Here is a tiny trained network, its code and every weight. The questions are about switching its units off for an input and a class, where a switched-off unit gives its printed mean instead of its output.

import numpy as np


def w(rows, s, z=0):
    codes = np.array(rows[::2]) - 128.0
    scale = np.full(codes.shape[1], s)
    scale[-1] = z or s
    return codes * scale


def f(y):
    return np.maximum(y, 0)


def log_softmax(a):
    a = a - a.max(-1, keepdims=True)
    return a - np.log(np.exp(a).sum(-1, keepdims=True))


def net(x, mask):
    res = np.array(x, float).reshape(1, 7) / 4 @ E
    y = f(res @ A[0][:, :-1].T + A[0][:, -1])
    res = res + np.where(mask, y, B[0][:, -1]) @ B[0][:, :-1]
    return log_softmax(res[-1] @ U[:, :-1].T + U[:, -1])


A, B = {}, {}
E = w([
[193,136,74,40,71],'x0',
[22,150,17,204,26],'x1',
[134,130,122,131,135],'x2',
[120,121,133,119,119],'x3',
[131,124,122,128,138],'x4',
[128,127,128,128,127],'x5',
[66,255,118,97,193],'x6',
],0.0091)
A[0] = w([
[89,140,149,107,151,39],'n0',
[118,124,51,176,66,242],'n1',
[111,152,5,134,142,76],'n2',
[163,95,115,120,131,254],'n3',
[75,112,105,200,161,197],'n4',
[164,182,132,84,146,219],'n5',
[96,207,121,112,108,186],'n6',
[102,150,252,160,171,196],'n7',
[171,43,180,156,136,106],'n8',
[64,154,101,189,139,39],'n9',
[160,181,143,103,107,102],'n10',
],0.014,0.0054)
B[0] = w([
[170,116,56,167,126,145],'n0',
[151,85,135,146,6,255],'n1',
[127,134,95,92,43,205],'n2',
[152,82,195,131,145,192],'n3',
[73,171,157,205,97,211],'n4',
[156,193,150,50,176,195],'n5',
[125,141,44,116,144,206],'n6',
[184,122,51,174,208,219],'n7',
[85,50,140,142,179,208],'n8',
[82,172,129,91,132,196],'n9',
[132,157,141,59,175,155],'n10',
],0.012,0.014)
U = w([
[118,28,122,186,199,104],'0',
[194,61,248,68,134,190],'1',
[178,154,99,161,200,231],'2',
[152,203,168,48,174,22],'3',
[79,107,211,228,77,102],'4',
[187,67,104,148,65,181],'5',
[36,173,86,142,119,205],'6',
[131,156,50,75,84,2],'7',
],0.011,0.0056)

Each question gives the input, the list of numbers given to net, and the class t.
The units are the neurons (one row each of A and B). Each row of codes is followed by its name. A weight is (code - 128) times the scale printed after its matrix; where a second scale follows, it is the last column's (A, B and U).
mask holds one flag per neuron, in row order. A switched-off neuron (its flag False) gives its mean, the last column of its row in B, instead of its output. The means were averaged over made-up inputs and are rounded, as every weight is.
A unit's drop is (log p(t) with every unit on - log p(t) with that unit switched off) / (log p(t) with every unit on - log p(t) with every unit switched off).
The circuit of an input: a set's keep is (log p(t) with only the set's units on - log p(t) with every unit switched off) / (log p(t) with every unit on - log p(t) with every unit switched off). Starting from all 11 units, units are removed one at a time, each time the one whose removal leaves the highest keep (on an exact tie, the one counted first), for as long as the keep stays at least 0.8.
circuit, biggest first: the units of the circuit, biggest drop first
most important unit: the unit with the biggest drop
k most important neurons: the k neurons with the biggest drops, biggest first
drop when u is switched off: that unit's drop, to one decimal
input [5,-5,-8,8,-2,-1,1], class 3: 3 most important neurons	[n1 n5 n10]
input [-3,1,-3,1,5,4,-1], class 4: most important unit	n6
input [3,-6,-3,0,1,6,1], class 3: 4 most important neurons	[n1 n5 n10 n7]
input [-1,-2,-7,1,-6,-1,-3], class 0: circuit, biggest first	[n1 n8]
input [-2,6,-3,-4,-6,-1,-1], class 4: circuit, biggest first	[n1 n4]
input [-4,0,-1,1,-4,-1,2], class 2: circuit, biggest first	[n7 n1]
input [-2,-8,-1,5,-4,3,7], class 2: 2 most important neurons	[n7 n0]
input [2,3,-1,0,8,7,8], class 7: circuit, biggest first	[n2 n6]
input [0,5,1,2,-7,2,-1], class 4: circuit, biggest first	[n7 n5]
input [0,-2,-1,-2,1,6,7], class 2: 3 most important neurons	[n7 n0 n9]
input [0,-6,-5,7,1,-6,0], class 0: 4 most important neurons	[n7 n8 n1 n2]
input [-4,0,1,4,-7,-7,-3], class 0: circuit, biggest first	[n1 n2]
input [0,0,8,5,-4,6,1], class 2: 3 most important neurons	[n1 n2 n9]
input [-2,-3,5,-1,-3,-1,-8], class 0: circuit, biggest first	[n8]
input [-3,8,-2,1,-3,-6,-4], class 4: 2 most important neurons	[n4 n1]
input [4,-1,8,0,-3,-7,-6], class 1: circuit, biggest first	[n7 n3]
input [4,-7,8,-2,-5,6,1], class 3: 2 most important neurons	[n5 n1]
input [3,8,-6,2,-3,-7,4], class 7: 2 most important neurons	[n2 n1]
input [-2,0,0,1,0,7,-6], class 0: 2 most important neurons	[n8 n2]
input [-2,7,1,-8,6,-6,0], class 4: circuit, biggest first	[n4]
input [7,-5,-5,2,4,5,4], class 3: drop when n5 is switched off	0.1
input [-2,8,8,-3,-4,8,-2], class 4: drop when n1 is switched off	1.3
input [-8,-2,3,6,2,8,4], class 2: drop when n7 is switched off	0.8
input [4,-6,2,8,-8,-8,4], class 3: drop when n5 is switched off	0.2
